Below are the code and all the weights of a small trained network. Each question names an input and a class and asks about switching units off, where a switched-off unit gives its printed mean instead of its output.

import numpy as np


def w(rows, s, z=0):
    codes = np.array(rows[::2]) - 128.0
    scale = np.full(codes.shape[1], s)
    scale[-1] = z or s
    return codes * scale


def norm(h):
    return h / np.sqrt((h * h).mean(-1, keepdims=True) + 1e-5)


def f(y):
    return np.maximum(y, 0)


def log_softmax(a):
    a = a - a.max(-1, keepdims=True)
    return a - np.log(np.exp(a).sum(-1, keepdims=True))


def net(x, mask):
    res = np.array(x, float).reshape(1, 3) / 4 @ E
    u = 0
    for l in range(2):
        y = f(norm(res) @ A[l][:, :-1].T + A[l][:, -1])
        res = res + np.where(mask[u : u + 16], y, B[l][:, -1]) @ B[l][:, :-1]
        u += 16
    return log_softmax(norm(res)[-1] @ U[:, :-1].T + U[:, -1])


A, B = {}, {}
E = w([
[132,127,124],'x0',
[133,253,123],'x1',
[4,203,112],'x2',
],0.0036)
A[0] = w([
[149,128,159,88],'0.n0',
[107,87,167,53],'0.n1',
[99,104,87,24],'0.n2',
[155,90,171,115],'0.n3',
[96,132,129,178],'0.n4',
[192,173,113,228],'0.n5',
[75,94,103,4],'0.n6',
[196,88,128,171],'0.n7',
[108,130,175,97],'0.n8',
[190,145,110,63],'0.n9',
[159,191,159,163],'0.n10',
[131,99,115,127],'0.n11',
[99,135,248,120],'0.n12',
[77,119,117,98],'0.n13',
[166,100,107,94],'0.n14',
[172,142,183,131],'0.n15',
],0.014,0.0023)
B[0] = w([
[101,108,3,152],'0.n0',
[160,127,139,178],'0.n1',
[147,125,57,159],'0.n2',
[135,151,128,203],'0.n3',
[124,63,90,192],'0.n4',
[121,91,118,235],'0.n5',
[153,127,78,186],'0.n6',
[78,115,148,254],'0.n7',
[121,81,161,145],'0.n8',
[198,181,130,186],'0.n9',
[188,199,113,228],'0.n10',
[92,110,174,170],'0.n11',
[144,93,141,155],'0.n12',
[175,140,124,197],'0.n13',
[136,141,144,189],'0.n14',
[126,120,175,188],'0.n15',
],0.0069,0.0053)
A[1] = w([
[25,76,79,110],'1.n0',
[10,137,204,251],'1.n1',
[194,175,28,191],'1.n2',
[64,187,170,92],'1.n3',
[83,195,123,118],'1.n4',
[111,185,125,54],'1.n5',
[141,199,191,93],'1.n6',
[232,161,96,202],'1.n7',
[103,181,129,186],'1.n8',
[130,124,46,235],'1.n9',
[159,128,137,43],'1.n10',
[145,121,179,31],'1.n11',
[158,173,125,225],'1.n12',
[201,93,122,155],'1.n13',
[67,203,142,35],'1.n14',
[150,178,72,105],'1.n15',
],0.012,0.0027)
B[1] = w([
[169,173,90,178],'1.n0',
[178,82,190,170],'1.n1',
[151,103,142,254],'1.n2',
[81,114,108,148],'1.n3',
[83,33,154,164],'1.n4',
[75,69,146,154],'1.n5',
[197,140,102,172],'1.n6',
[86,129,100,227],'1.n7',
[102,154,204,166],'1.n8',
[91,116,36,204],'1.n9',
[31,159,170,136],'1.n10',
[137,104,26,143],'1.n11',
[74,200,206,188],'1.n12',
[120,175,155,189],'1.n13',
[2,84,75,155],'1.n14',
[105,78,169,190],'1.n15',
],0.0059,0.009)
U = w([
[188,44,239,192],'0',
[116,101,43,211],'1',
[174,156,134,1],'2',
[141,156,139,16],'3',
[187,164,124,9],'4',
[173,150,137,3],'5',
[143,234,224,216],'6',
[8,120,167,183],'7',
],0.017,0.0083)

Each question gives the input, the list of numbers given to net, and the class t.
The units are the neurons (one row each of A and B). Each row of codes is followed by its name. A weight is (code - 128) times the scale printed after its matrix; where a second scale follows, it is the last column's (A, B and U).
mask holds one flag per neuron, layer by layer. A switched-off neuron (its flag False) gives its mean, the last column of its row in B, instead of its output. The means were averaged over made-up inputs and are rounded, as every weight is.
A unit's drop is (log p(t) with every unit on - log p(t) with that unit switched off) / (log p(t) with every unit on - log p(t) with every unit switched off).
most important unit: the unit with the biggest drop
k most important neurons: the k neurons with the biggest drops, biggest first
top k neurons in layer l: the k neurons of layer l with the biggest drops, biggest first
drop of u: that unit's drop, to one decimal
input [-8,0,-1], class 0: most important unit => 0.n7
input [7,0,7], class 1: top 3 neurons in layer 0 => 0.n4; 0.n10; 0.n9
input [1,0,-1], class 0: 2 most important neurons => 0.n7; 1.n1
input [-2,0,0], class 0: 2 most important neurons => 0.n12; 1.n9
input [-4,0,-1], class 0: top 2 neurons in layer 0 => 0.n7; 0.n10
input [3,-2,0], class 0: 3 most important neurons => 0.n10; 0.n11; 1.n1
input [6,-1,0], class 0: 2 most important neurons => 1.n1; 0.n10
input [-4,1,-8], class 6: top 2 neurons in layer 0 => 0.n9; 0.n4
input [0,7,1], class 7: drop of 1.n7 => 0.2
input [-2,-1,7], class 1: drop of 0.n4 => 0.1
input [0,8,1], class 7: drop of 1.n4 => 0.3
input [8,1,-2], class 6: drop of 0.n9 => 0.8
